Each row was made from one small tree. The marks that hang from a mark follow it in brackets, in the order of their numbers. Every link used is in the known rows. Write each row's tree.
Each row is shifted at random along 7 fixed directions that mean nothing.
Known rows:
z_511(z_129(z_380) z_261(z_467) z_940): [  45 -285  153  -29  -46  -98   19 -113  110 -113  -24 -159 -102   34
   58  222 -374   27  128  -53  177 -173 -334   -2   66 -248  158  132
  282  228  226   48  -68   -4   34  -39  115  129 -111  -29   80  258
  328 -180   77]
z_129(z_380(z_940(z_356(z_32) z_796(z_25(z_467))))): [-201   79 -117 -121 -125  -73  -22 -101 -284  -38  203  260  301   64
   56  392   10  232  119  -55  108  -52 -101   83   55   90   71   74
  -14 -183  -73  181 -249  161  331  154  -36  122   86 -301 -127  -50
   95   12  -10]
z_467(z_796(z_25(z_356 z_380))): [ -91   53 -157   30  -39  104  -10 -169 -195  -85   46   -9   47  -66
  110  -34   57  198  -63 -118 -131   32   75 -107 -106  106  106 -138
   49  -96  -19   36 -156   85  254 -143   -2  161   92 -169  -43 -236
  167  185  -46]
z_356(z_129 z_467(z_796)): [ -34  226 -121  108  -89  -60   31  -28  -27   -6   54  -17  131   22
   21  -29  107  128   84  117   74  -42 -122 -164  -47   96   22  -47
  -34  -82  -35   45   -6   40   33   -6  -11   47   49 -106  -58  -69
   96  -27  -74]
z_511(z_261(z_32(z_940) z_129 z_467(z_25(z_380) z_796))): [-177  140  245   57  109  -66   -5 -122  -92 -114  255   28 -191  -50
 -189   -2  -80  -51 -141  171   82   42 -150   95 -139 -583 -104   74
   86 -130   14 -178  -95   65   63 -121  -44 -130   62  451  -55 -218
  -76  308  -49]
z_356(z_32 z_129(z_380(z_940)) z_467(z_796)): [ -85  344  -18  309 -190 -302 -113 -145 -171  -60  330  -49  215  274
   52   75  324  153  278  123  162  -57 -346 -266  -97  110   40  100
  -75 -249  -76  -22    5  -36    8   60  184   45  113 -150   58 -127
  352   61 -114]
z_511(z_129(z_380) z_940(z_356(z_32 z_467(z_796)))): [ -58 -132   99 -247  121   35   51  341  214  295 -113  113 -106  -75
  -22    5  -80 -250  -80  -47   88   40  184  124   93  -23 -121   69
  -18   22  -52   33   94 -100 -116  143  -35 -159 -256  212  -30  252
 -411   53   61]
z_940(z_32(z_261 z_467) z_796(z_25 z_356(z_129))): [-165  250  -68  -18  -73   45  257    8 -195   34 -100   71   42  245
  -14 -141  118   66  -60  254   15  -44   20  -32  100  132  -36  -57
  -63 -170   83   83  135  105   26  -82 -118 -192   86  189  -42  -63
  -34   56  -11]
z_32(z_261 z_467(z_25(z_380)) z_940): [   9  202  -20   81   -6  114   71 -312  119 -176   13  100 -181  -58
  -54 -222  121  -11 -231  -31  -53 -176   79  112   -3   80   20 -235
  -99  -19  142 -246   83   34    8  -47  -23   22   75  157 -163   37
    3 -109   95]
z_356(z_129(z_380(z_940)) z_467(z_25 z_796)): [-159  245  -19   67 -109 -105  -21 -113  203   79   45  159   -4  -85
  -87  -31  163  -79 -112  -88  103 -178 -222   24 -147  -22  192  -31
   52 -251   19  -52  103  -98 -144   74  142 -111  -91  191   14  146
  124   58    2]
z_261(z_32 z_511(z_129)): [ -28    5   90  -19  -21  -40  -60 -127 -143 -353  261 -207 -237 -166
  -47    8 -252   99  -40   54   35   20  -59  -26  -26 -334  -12   19
  105   73  -19 -147  -29  100  179  -12   89  212  132   -2  -45  -47
  105   61 -102]
z_25(z_356(z_32(z_261 z_940) z_467) z_380): [ -25   10 -219   47  -66   97  -41  -55  154  -75    3  180  175  -95
   31 -119  308 -114  -76 -119  -53  -62  179  -16  -27  445   81 -169
 -125  -26  -72  -59  -23  -85   60   82   63  138   58  -92  -74   74
   10  -84   61]
z_511(z_261(z_129 z_467(z_796)) z_940(z_32)): [ 123  -81  183  -43   80 -105  -83   81   51   56  -38  -74   22  172
 -111   37 -162 -156  162  111    3  -53    9   53  278  -35 -245  184
    8  144   85   49  -73   23   -9   64  -31  169   24   40    0  247
 -180 -180    2]
z_380(z_940(z_32(z_261(z_129)) z_356(z_467(z_25)) z_796)): [-282  181   72  -28 -237  -52  185 -131  -99 -112   59  159 -162  249
 -128   33   96   38 -139  -44  -51 -107  -30  125  100   81   98   50
   49 -226  189   45  108   12  106  -56  132 -212   70  271   27  155
  137  110  105]
z_129(z_380(z_940(z_796))): [  98 -234  -23  -95  180  -43 -350  256 -160   40  122  103   37  -80
  144  135  -63  -53   35  -89 -155  210  324  184   43   43 -246   91
 -217  104 -321  -12  -88  -46  111  242  -16  224  -64 -384  -18 -118
 -373  -54  -52]
z_511(z_261(z_32 z_129(z_380)) z_467 z_940(z_796(z_25))): [  11 -149  241 -113  126  -77    3   71  -48   91  -33 -173  -73  178
  -33  268 -263    6  155   94  114   67 -225   29  140 -386 -149  223
  104   42   85   23  -40   46   28  -80  -56  -67    4  149   84  -25
  -32   61    3]
z_796(z_25(z_380(z_940)) z_356(z_467)): [ 218 -175 -232   42   50  148 -117  109  -58   85 -244 -155   72   29
  266  -68   95   62   65 -275 -253  204  282 -207  -75  379   37 -155
  -84   91  -45   90   96  -82  -33 -130   -4   72   26 -417  131 -185
   15 -126   21]
z_356(z_32(z_261(z_511) z_467(z_25)) z_129): [-129  416  -37  195  -22 -165  113 -134 -173 -119  296   83  116   36
  -44  -74  183  145   67  344  237  -78 -298  -79 -115  -57    8    3
  -67 -227  -78  -74  -25  107   19    1  -55  -69  176  108 -127 -139
  138   41 -101]
z_356(z_32(z_261 z_940) z_129 z_467): [ 357 -113  -27  372   69 -154 -272  183  219  147  -10   32  238  -75
  178 -169  389 -203  132  222   -5  -76   33 -145 -151  203  -99   51
 -271  148 -312 -272  143 -292 -514  259   77   63  -93 -222  234 -133
   65 -109  -90]
z_25(z_380 z_467(z_796)): [ -89  103  -52  106   66  -91  -39 -243 -128 -151  133 -119 -102  146
   -5  -72  112  132   -9 -163 -153  116  -46  -45 -130  113   24 -103
   92 -130   61   39  -23   -1  121 -236  125   20  199  -26   68  -77
  212   60   42]
z_511(z_129 z_261(z_467(z_796)) z_940(z_32)): [-317 -154   78 -325 -207  347  273 -276  173 -424 -180  -43 -246 -163
 -124  103 -378   -4 -365 -106   99 -248  -45  144  173 -197  220  -82
  334  143  325   -3   52  119  364    0   84  181  -89  317 -306  389
  178  -14  179]
z_261(z_32(z_467(z_25(z_356))) z_511(z_940)): [ 173   79   81  -95   14   83  138  -54   40   23  -31 -292 -163   10
 -118  -55 -254   82  142 -117   24   77  -60  -82  126 -125   -8  -61
   97  106  191   87  -13  129  -20 -170  -91  -11   74  -15  -67   88
  -57 -161   39]
z_380(z_940(z_356(z_32(z_261(z_511) z_467(z_25)) z_129))): [ -79 -118 -115  -64  -90  189   86    8 -153 -119   31  185   93 -233
  120  177  -48  201 -105  -35    9   48  100   76 -107    0  137  -32
  -13   32 -131   56 -117   70  159   57 -115    0  -27 -239 -152 -210
   49   55   56]
z_356(z_32(z_261(z_129 z_511) z_467(z_25) z_940)): [ -68  175   53   27   48   48  114  -67   66   13  130  283   78 -261
  -73   64   80  -19 -181  224  192 -163 -114  154 -177 -248   79  -59
  -28 -116 -100 -184  -68   60 -102   93 -159 -190    8  242 -177 -137
  -54  135  -33]
z_25(z_356 z_380(z_940) z_467): [-125  -33  -49   64   47 -133  -58  -68 -129  -89  196   60  -97  168
  -13  -11  211   35    3 -263 -172  204   12   47 -246  214   68  -45
   57 -221  -31   61  -32 -131   86 -265  189 -162  192    7  180  -46
  213  142  109]
z_467(z_25(z_356(z_32(z_261 z_940) z_129) z_380) z_796): [  63  -60  -80  237   58   98   38  -38  -76  131  -56  -93   58 -143
  199 -225  138  132    1  -68 -146  124   88 -233 -243   72  125 -174
   16   61  -32   12 -153  -44  -83 -245  -77  -32  -86 -153   99 -472
  162  190   -7]
z_511(z_129 z_261(z_32) z_467(z_796) z_940): [  26 -297  217  -97   37   28   61  -51   19  -47  -42 -227  -15  -17
   27  254 -319   86  112  136  127  -43 -150  -37  116 -310  -92  190
  196  214  122  -10 -171   54  163  -55  -52  184  -33   17  -17  -20
  196   57  -14]
z_25(z_356(z_32 z_129) z_467(z_796)): [  47  -81  -74  116   98  -36    6  192   58  235  -49   20  178  -55
   13 -133  250  -40   59   78  -41  179  -38  -98 -295   65   40   -7
   25  -70 -219   76  -50 -150 -247 -113  -10 -228  -51   24  202 -192
   87  239  -46]
z_511(z_261(z_32 z_129(z_380)) z_467(z_25) z_940): [ 341 -339  219  101  142 -213 -216   52  114  179 -101 -244  116   41
   50  209 -237  -51  372   67   66  -36 -251  -49  137 -214 -124  278
   98  273   42  -18 -183  -47 -198   27   -9  220  -35 -197  257   46
  163 -210  -34]
z_261(z_32 z_129 z_467(z_25) z_511): [ 333 -154   35  -87  189  165 -194  125  129   22 -139 -211  -95 -395
 -114 -151 -365 -168   35  -10 -108  193  154   50  115 -352 -156  -56
  -56  344  -73  -66  -91   95  -89   84 -182  261    8 -129 -104  -17
 -420 -230 -122]
z_796(z_356(z_32(z_261(z_511) z_467) z_129)): [  96  125  -30  185   43  -88 -109  129   54  -59   11 -146 -151   62
    8 -369  203 -127  -36  155  -65   85   80 -134 -105   54  -99   -4
 -122  -34 -130 -167  291 -139 -238  -14  107  -96   -7  140  148   15
  -78   31 -107]
z_796(z_25 z_356(z_32 z_129)): [  89 -127 -283    7    5  188 -200  146  -47  -13 -186   43  270 -270
  226 -129  185   -7  -82    6 -123   44  290 -165 -119  251    7 -104
 -154   37 -301  -82   48  -60  -11  186  -25  268  -50 -335   16 -174
  -36   47 -121]
z_380(z_940(z_356(z_32(z_261) z_467) z_796(z_25))): [ -97   68  126  115  -33 -263  -51   76  -91  259  200  339   89  210
   -8  149  329  -55   26   71  -25  -62  -84  128 -134   11  -20  250
  -76 -353 -129  -44   14 -182 -195   67   94 -323   24  175  266  -58
  126  309  -23]
z_796(z_356(z_32(z_261(z_511(z_467))) z_129(z_380(z_940)))): [ -62  199 -147  -85  -41   25  103   95  -33  -84  -31 -124   18  108
  -17  -55  -23   40   59   11  117   90   18 -130   94  167   13  -74
  -44  -18   50  159  138  107  108   -7  -29  -66    4  -35 -153   99
 -171 -163  -49]
z_511(z_129 z_261 z_467(z_796(z_25))): [ 129 -340  147  -38  234  -75  -45  154  314  235 -234  -78  -98  -81
  -13   20 -138 -239  -36  134   12  -29 -120  109  -35 -191  -70  189
  135  139  -17  -60   81 -175 -264  -13   23 -103 -146  305  248  148
   12   53  -35]
z_261(z_32(z_467(z_796) z_940) z_129 z_511): [  43  106  129 -156   -3  194  126  -67  220  -85  -63 -137 -341 -275
 -245 -103 -302 -109 -218  -57   80  -30   -1   76   21 -434   52 -160
   85  115  150 -130  128  106  -93  -54  -97 -135  -51  343 -188  113
 -301   -1    8]
z_511(z_261 z_467(z_25) z_940(z_32)): [ -69 -411   88 -262   78  280   98   21  179  -27 -269  126   64 -312
   40  350 -273    1 -214    1   45 -122  -25  250   -8 -231  122   81
  236  141  -34   -5 -111   19   42   81 -111   22 -125   79  -79   21
  130   40  144]
z_380(z_940(z_796(z_356))): [  83  -58    0   50 -118 -104 -108  -18 -154  -33   18 -132  -51  272
   78   28   17  121  142 -195 -220   62  119  -81   92  238  -34   61
  -41   23   98   98   32  -53   93  -70  142   81   43 -259  158   44
  129  -68    4]

Which tree is each row?
[ 185   44  103  139  123 -236  -56   73   52   72  103   12 -109   76
    3  -42  -53 -110   78   85   92  -91  -49   53   10  -72  -56  -11
  -80  119   49  -92   21   -7 -220    5  -13 -118  -47   18   78   24
 -154 -161  -39]
z_32(z_261(z_129(z_380)) z_940)
[-154  230   54   -5 -112 -172   24   25 -115   48  145   48  -53  340
  -84   32  171   22   53  -79  -46   33   -2  -17   30  157  -54   88
  -61 -268   83   86  126  -60   58  -48  132 -203   63  129   64  113
    0   94    2]
z_380(z_940(z_796(z_356(z_32 z_129 z_467))))
[  -2  -99  202   60   85 -293    3  290 -130  337  118  250  -19  278
  -10   94  129 -126   81  106  -69   50   74  202  -17   30 -133  283
  -66 -145  -97   87   19 -160 -281   24   14 -402  -55  145  306  -27
 -100  169   25]
z_380(z_940(z_32(z_261) z_356 z_796))
[  92  -83  233  128   63 -291 -139  153  -27  112  105   23 -190  229
   -6  -61   25 -171  104   77  -42  -42  -25   86   39  -91 -119  225
    3  -37  -41 -105   82 -146 -284   25  149 -137  -33  134  310  141
   22   52    5]
z_511(z_940(z_32(z_261(z_129(z_380) z_467)) z_356))
[ -60  -78  -68 -102  -66   49  -61   54  -92   36  -39  138   43   -4
   73   94   42   39  -83 -172 -139   10  182   57  -25  150   32    6
  -54  -86  -40   57   25  -57   90   54   37    9  -33 -138   26    0
  -20   73   11]
z_380(z_940(z_796(z_25 z_356(z_129))))
[-138  -48 -125 -185 -192  122  -22  -90   -4 -163  -99   64  -52   41
   14  114  -61   19 -107 -282  -72  -57   94  111  178  212  144  -57
   18   -5   66   97  100   40  193  147  140  132  -44 -138  -73  246
    8 -137  115]
z_129(z_380(z_940(z_32 z_356(z_467) z_796(z_25))))
[  54   -6   16  108   17   29  -34 -106 -138 -195  -10 -241  -61   17
    8  -58 -194  153   68  129  -67  104  -87 -128   27 -241  -62   11
   81  158   74   18 -131  140  188 -183  -65  176   78  -53  -21 -187
   69  -21  -80]
z_511(z_261(z_129 z_467(z_25 z_796(z_356))))
[  86   27   31   55 -119  -50   70  -67  -35  146   25   29  214  -12
    3  139  -38  114  172   84  175 -143 -167  -83  -26 -138   82   14
   23   31   62   27 -132   74 -115   49 -120  -39  -54 -117   17 -112
  147  -16  -29]
z_261(z_32(z_467 z_940(z_796(z_356(z_129(z_380))))))
[ -22  -31 -161   80   57  -34  -87  149  167  151  -20  157   54 -121
   29 -215  249 -185  -58  -91  -80   54  130  -27 -173  276   41  -86
  -74  -93 -154   -7   32 -192 -142  -21   64  -55  -46   36  116   26
  -86   53   19]
z_25(z_356(z_129 z_467(z_796)) z_380)
[-112   95  110  -62  -64  -56   78  -75   33  121   71  169   11    5
 -155   68   85  -48  -84  -11   64 -136  -70   87  -55 -184   45   45
   59 -194   42  -62   -9   -9 -125   45   16 -203  -18  277   85   33
   55  237   13]
z_261(z_32(z_940(z_356 z_796(z_25(z_467)))))
[ 200   90  -18  164  -88  -17  -90 -207   83 -119  -72 -164 -162  245
   21 -283   96  -52   54  -76 -168 -111   28 -124  174  174  -33 -128
 -155  118  192 -148  174  -47  -80  -44  133  125   36  -53   97  110
   81 -204   -5]
z_32(z_261(z_467) z_940(z_796(z_25(z_356(z_129(z_380))))))
[  20  107 -111   95  -20   89  -40  -11  136   28 -110  -20   67 -146
  -11 -277  206  -75  -83   49  -19  -11   38  -77  -67  141    9  -94
  -97  -16 -113 -101  130  -76 -144  115   27   76  -71   45  -44   38
  -25    1  -22]
z_356(z_32(z_467(z_25 z_796)) z_129)
[  18  116 -168  -26  -73  167  100 -137   -5 -261  -77 -198  -11   59
  -34 -128  -27   68  -15  -50   -5   50   37  -47  170  211   61 -162
   -8  139  120   84   64  150  206   14   21  179   88 -115 -233  134
    2 -242   14]
z_356(z_32(z_261(z_467)))
